Here is a tiny trained network, its code and every weight. The questions are about switching its units off for an input and a class, where a switched-off unit gives its printed mean instead of its output.

import numpy as np


def w(rows, s, z=0):
    codes = np.array(rows[::2]) - 128.0
    scale = np.full(codes.shape[1], s)
    scale[-1] = z or s
    return codes * scale


def f(y):
    return y / 2 * (1 + np.tanh(0.7978845608 * (y + 0.044715 * y**3)))


def log_softmax(a):
    a = a - a.max(-1, keepdims=True)
    return a - np.log(np.exp(a).sum(-1, keepdims=True))


def net(x, mask):
    res = np.array(x, float).reshape(1, 5) / 4 @ E
    y = f(res @ A[0][:, :-1].T + A[0][:, -1])
    res = res + np.where(mask, y, B[0][:, -1]) @ B[0][:, :-1]
    return log_softmax(res[-1] @ U[:, :-1].T + U[:, -1])


A, B = {}, {}
E = w([
[63,32,165,118],'x0',
[133,128,127,126],'x1',
[114,136,99,8],'x2',
[130,124,127,129],'x3',
[192,134,254,87],'x4',
],0.0079)
A[0] = w([
[115,127,95,3,101],'neuron 1',
[110,106,57,159,128],'neuron 2',
[149,100,218,127,163],'neuron 3',
[166,121,185,111,71],'neuron 4',
[132,88,141,133,255],'neuron 5',
[111,116,67,139,96],'neuron 6',
[143,112,158,113,207],'neuron 7',
[68,22,162,96,108],'neuron 8',
[111,57,136,125,80],'neuron 9',
[148,96,156,227,104],'neuron 10',
[146,131,171,119,65],'neuron 11',
[178,177,85,127,73],'neuron 12',
[84,97,74,144,135],'neuron 13',
[140,123,126,135,174],'neuron 14',
[190,207,93,122,102],'neuron 15',
[104,122,69,141,103],'neuron 16',
[94,136,101,167,91],'neuron 17',
],0.012,0.0099)
B[0] = w([
[220,21,87,255,190],'neuron 1',
[178,167,175,70,177],'neuron 2',
[184,144,116,81,215],'neuron 3',
[179,142,215,93,147],'neuron 4',
[114,185,14,80,255],'neuron 5',
[208,136,223,86,147],'neuron 6',
[155,161,84,106,206],'neuron 7',
[84,243,183,254,187],'neuron 8',
[84,183,238,232,135],'neuron 9',
[180,29,99,186,186],'neuron 10',
[183,108,198,114,127],'neuron 11',
[111,162,194,184,143],'neuron 12',
[178,165,144,82,175],'neuron 13',
[106,125,106,95,164],'neuron 14',
[18,177,167,231,176],'neuron 15',
[214,137,218,66,152],'neuron 16',
[185,124,135,113,138],'neuron 17',
],0.0091,0.009)
U = w([
[184,137,217,69,65],'0',
[46,163,201,193,129],'1',
[126,139,100,115,254],'2',
[165,9,126,190,125],'3',
[114,148,94,101,195],'4',
[29,78,123,43,71],'5',
],0.013,0.0055)

Each question gives the input, the list of numbers given to net, and the class t.
The units are the neurons (one row each of A and B). Each row of codes is followed by its name. A weight is (code - 128) times the scale printed after its matrix; where a second scale follows, it is the last column's (A, B and U).
mask holds one flag per neuron, in row order. A switched-off neuron (its flag False) gives its mean, the last column of its row in B, instead of its output. The means were averaged over made-up inputs and are rounded, as every weight is.
A unit's drop is (log p(t) with every unit on - log p(t) with that unit switched off) / (log p(t) with every unit on - log p(t) with every unit switched off).
most important unit: the unit with the biggest drop
top k neurons: the k neurons with the biggest drops, biggest first
drop when u is switched off: that unit's drop, to one decimal
input [-7,7,4,-5,1], class 1: most important unit : neuron 15
input [6,-5,1,-6,-3], class 1: top 3 neurons : (neuron 8; neuron 9; neuron 3)
input [-6,-1,-8,3,-2], class 3: top 2 neurons : (neuron 10; neuron 8)
input [7,-1,-5,7,-1], class 1: top 3 neurons : (neuron 8; neuron 9; neuron 1)
input [-6,-4,3,5,-7], class 0: top 3 neurons : (neuron 16; neuron 6; neuron 2)
input [1,3,4,2,-1], class 3: top 3 neurons : (neuron 1; neuron 3; neuron 2)
input [-4,-3,-6,2,3], class 3: top 4 neurons : (neuron 10; neuron 8; neuron 2; neuron 13)
input [-4,-7,8,-3,-7], class 3: drop when neuron 1 is switched off : 1.3
input [8,-3,1,1,-4], class 1: drop when neuron 9 is switched off : 0.1
input [4,-3,7,3,-3], class 3: drop when neuron 1 is switched off : 1.5
